Here is a tiny trained network, its code and every weight. The questions are about switching its units off for an input and a class, where a switched-off unit gives its printed mean instead of its output.

import numpy as np


def w(rows, s, z=0):
    codes = np.array(rows[::2]) - 128.0
    scale = np.full(codes.shape[1], s)
    scale[-1] = z or s
    return codes * scale


def f(y):
    return np.maximum(y, 0)


def log_softmax(a):
    a = a - a.max(-1, keepdims=True)
    return a - np.log(np.exp(a).sum(-1, keepdims=True))


def net(x, mask):
    res = np.array(x, float).reshape(1, 7) / 4 @ E
    y = f(res @ A[0][:, :-1].T + A[0][:, -1])
    res = res + np.where(mask, y, B[0][:, -1]) @ B[0][:, :-1]
    return log_softmax(res[-1] @ U[:, :-1].T + U[:, -1])


A, B = {}, {}
E = w([
[142,75,21,71,18,166,152,151,130,45,115,186],'x0',
[17,157,142,34,144,176,185,140,201,115,177,101],'x1',
[176,165,140,217,143,89,255,191,183,139,169,231],'x2',
[133,131,129,133,117,143,138,124,127,145,120,121],'x3',
[64,32,118,219,194,174,138,189,143,68,29,102],'x4',
[167,122,190,178,75,87,160,51,180,4,137,46],'x5',
[48,128,34,211,100,36,153,112,97,173,179,76],'x6',
],0.0064)
A[0] = w([
[118,128,87,122,159,147,88,162,81,187,144,202,6],'neuron 1',
[164,119,155,176,135,106,181,82,177,67,148,117,88],'neuron 2',
[48,175,113,72,137,175,181,160,219,109,153,87,247],'neuron 3',
[82,134,92,108,148,162,105,179,84,198,121,171,91],'neuron 4',
[145,88,54,101,21,160,139,127,152,88,110,163,63],'neuron 5',
[193,154,196,32,170,196,94,134,175,78,72,178,231],'neuron 6',
[196,254,77,55,73,89,85,77,105,178,235,144,159],'neuron 7',
[101,163,162,154,188,113,60,97,141,141,117,110,88],'neuron 8',
[42,161,166,96,169,133,138,136,203,128,163,114,155],'neuron 9',
[73,152,37,179,124,67,139,132,79,159,185,59,161],'neuron 10',
[128,113,57,99,38,162,150,175,109,49,156,171,72],'neuron 11',
[147,133,160,129,89,118,130,67,137,30,115,36,78],'neuron 12',
[118,138,86,82,176,154,107,220,103,195,120,142,57],'neuron 13',
[92,88,120,66,113,152,26,49,63,123,96,55,30],'neuron 14',
[163,127,218,112,170,168,103,102,126,138,120,150,158],'neuron 15',
[203,112,147,159,149,117,63,126,94,116,110,161,210],'neuron 16',
[187,109,125,187,114,56,103,156,105,146,101,159,175],'neuron 17',
[76,43,94,185,200,177,117,184,152,88,72,84,114],'neuron 18',
[212,116,81,172,144,123,41,92,87,133,78,121,143],'neuron 19',
[62,90,127,86,132,148,80,111,113,109,143,85,213],'neuron 20',
[29,114,35,167,94,17,150,107,106,157,167,84,200],'neuron 21',
[117,189,211,169,190,111,89,106,139,173,125,64,127],'neuron 22',
[125,76,51,83,51,161,99,100,127,85,92,143,64],'neuron 23',
[168,210,171,49,48,128,99,47,121,175,173,146,200],'neuron 24',
[93,125,103,94,175,140,66,145,80,162,111,217,54],'neuron 25',
[164,160,130,179,140,102,235,176,181,115,151,233,41],'neuron 26',
],0.0072,0.0023)
B[0] = w([
[140,172,157,143,63,79,126,159,138,83,143,89,177],'neuron 1',
[152,177,119,129,87,88,157,159,142,85,162,107,194],'neuron 2',
[114,171,94,123,90,167,112,68,52,83,104,204,223],'neuron 3',
[156,171,134,140,72,55,119,148,149,59,116,88,189],'neuron 4',
[100,161,138,197,159,153,58,119,172,196,187,129,194],'neuron 5',
[213,88,50,102,156,186,144,127,158,143,100,112,252],'neuron 6',
[95,83,181,157,147,96,141,107,185,109,61,190,254],'neuron 7',
[109,134,119,167,161,105,105,130,141,166,183,121,179],'neuron 8',
[102,169,74,134,89,171,117,60,80,131,140,170,198],'neuron 9',
[192,106,70,101,169,170,126,147,159,116,113,116,204],'neuron 10',
[82,134,124,188,167,136,50,109,140,165,194,111,198],'neuron 11',
[180,216,138,112,79,77,131,183,158,61,137,81,198],'neuron 12',
[159,192,127,156,76,69,122,169,131,73,112,71,190],'neuron 13',
[140,90,192,78,186,58,254,246,42,170,230,150,210],'neuron 14',
[172,111,70,116,157,148,106,148,158,146,133,126,201],'neuron 15',
[122,146,88,90,120,156,106,69,66,111,107,148,198],'neuron 16',
[97,149,109,92,102,148,123,66,60,131,124,158,195],'neuron 17',
[76,96,210,171,138,56,128,81,183,84,74,181,212],'neuron 18',
[90,150,108,98,112,144,138,65,61,89,116,159,197],'neuron 19',
[119,129,118,123,155,133,189,134,94,105,135,180,187],'neuron 20',
[220,86,58,113,170,200,138,134,166,113,65,116,221],'neuron 21',
[145,157,106,208,153,132,48,97,136,178,197,113,218],'neuron 22',
[93,137,141,189,157,138,96,163,145,162,195,130,188],'neuron 23',
[133,98,158,171,150,97,129,112,138,95,91,167,239],'neuron 24',
[173,157,144,129,87,112,115,175,185,77,155,93,183],'neuron 25',
[126,115,145,134,168,124,208,194,60,150,216,150,234],'neuron 26',
],0.007,0.0094)
U = w([
[126,111,167,112,185,101,253,197,69,157,201,151,122],'0',
[172,220,141,128,44,68,121,169,180,59,130,52,91],'1',
[101,152,127,196,187,143,18,108,170,201,203,122,90],'2',
[207,75,61,97,182,191,140,131,184,130,74,118,149],'3',
[77,75,217,162,158,78,150,90,197,100,37,201,117],'4',
[136,144,115,126,143,131,132,110,125,109,130,155,254],'5',
[91,192,85,104,89,163,129,46,29,102,118,177,111],'6',
[75,121,178,79,84,140,132,102,145,189,119,74,95],'7',
],0.0078,0.0048)

Each question gives the input, the list of numbers given to net, and the class t.
The units are the neurons (one row each of A and B). Each row of codes is followed by its name. A weight is (code - 128) times the scale printed after its matrix; where a second scale follows, it is the last column's (A, B and U).
mask holds one flag per neuron, in row order. A switched-off neuron (its flag False) gives its mean, the last column of its row in B, instead of its output. The means were averaged over made-up inputs and are rounded, as every weight is.
A unit's drop is (log p(t) with every unit on - log p(t) with that unit switched off) / (log p(t) with every unit on - log p(t) with every unit switched off).
The circuit of an input: a set's keep is (log p(t) with only the set's units on - log p(t) with every unit switched off) / (log p(t) with every unit on - log p(t) with every unit switched off). Starting from the 12 units with the biggest drops (on a tie, the unit counted first), units are removed one at a time, each time the one whose removal leaves the highest keep (on an exact tie, the one counted first), for as long as the keep stays at least 0.8.
units of the circuit, in order: the units of the circuit, biggest drop first
most important unit: the unit with the biggest drop
top k neurons: the k neurons with the biggest drops, biggest first
drop when u is switched off: that unit's drop, to one decimal
input [3,1,2,-3,4,0,2], class 4: units of the circuit, in order	(neuron 18)
input [-7,-5,-2,-4,6,6,-3], class 2: top 2 neurons	(neuron 22; neuron 8)
input [8,2,5,3,-4,-5,-1], class 2: units of the circuit, in order	(neuron 11; neuron 5)
input [2,-8,4,-2,-7,-1,-2], class 6: top 2 neurons	(neuron 17; neuron 16)
input [-2,8,3,2,8,8,-3], class 1: top 2 neurons	(neuron 12; neuron 2)
input [4,8,0,-7,-8,-6,-2], class 4: top 2 neurons	(neuron 7; neuron 24)
input [7,8,2,-8,8,-8,-6], class 1: units of the circuit, in order	(neuron 13; neuron 4)
input [1,0,4,8,8,-6,-3], class 4: top 2 neurons	(neuron 18; neuron 12)
input [3,-7,4,6,-4,3,7], class 3: top 2 neurons	(neuron 21; neuron 10)
input [7,7,2,-6,6,2,-1], class 2: top 4 neurons	(neuron 11; neuron 5; neuron 23; neuron 7)
input [-5,5,-7,6,6,-6,-6], class 0: top 2 neurons	(neuron 14; neuron 20)
input [7,-4,2,6,4,6,-3], class 2: top 3 neurons	(neuron 5; neuron 11; neuron 23)
input [2,-5,4,5,-4,6,-8], class 3: top 2 neurons	(neuron 6; neuron 15)
input [-4,8,5,2,0,2,7], class 6: most important unit	neuron 3
input [-7,2,-3,-1,-4,-8,-3], class 1: top 2 neurons	(neuron 13; neuron 4)
input [6,5,6,5,4,6,-5], class 0: top 2 neurons	(neuron 26; neuron 22)
input [3,-5,-5,3,-2,-2,4], class 0: top 2 neurons	(neuron 14; neuron 3)
input [4,-7,0,-7,3,0,8], class 3: top 3 neurons	(neuron 21; neuron 10; neuron 3)
input [8,-7,6,-1,1,-3,-5], class 2: units of the circuit, in order	(neuron 5; neuron 11)
input [-4,-2,-4,5,0,-3,-8], class 3: units of the circuit, in order	(neuron 6)
input [-5,2,3,1,0,6,-2], class 1: drop when neuron 14 is switched off	0.2
input [-3,-8,-5,-3,-8,0,8], class 3: drop when neuron 3 is switched off	0.1
input [0,1,-3,4,8,-8,6], class 1: drop when neuron 25 is switched off	0.1
input [0,3,-8,6,-4,6,0], class 0: drop when neuron 14 is switched off	1.0
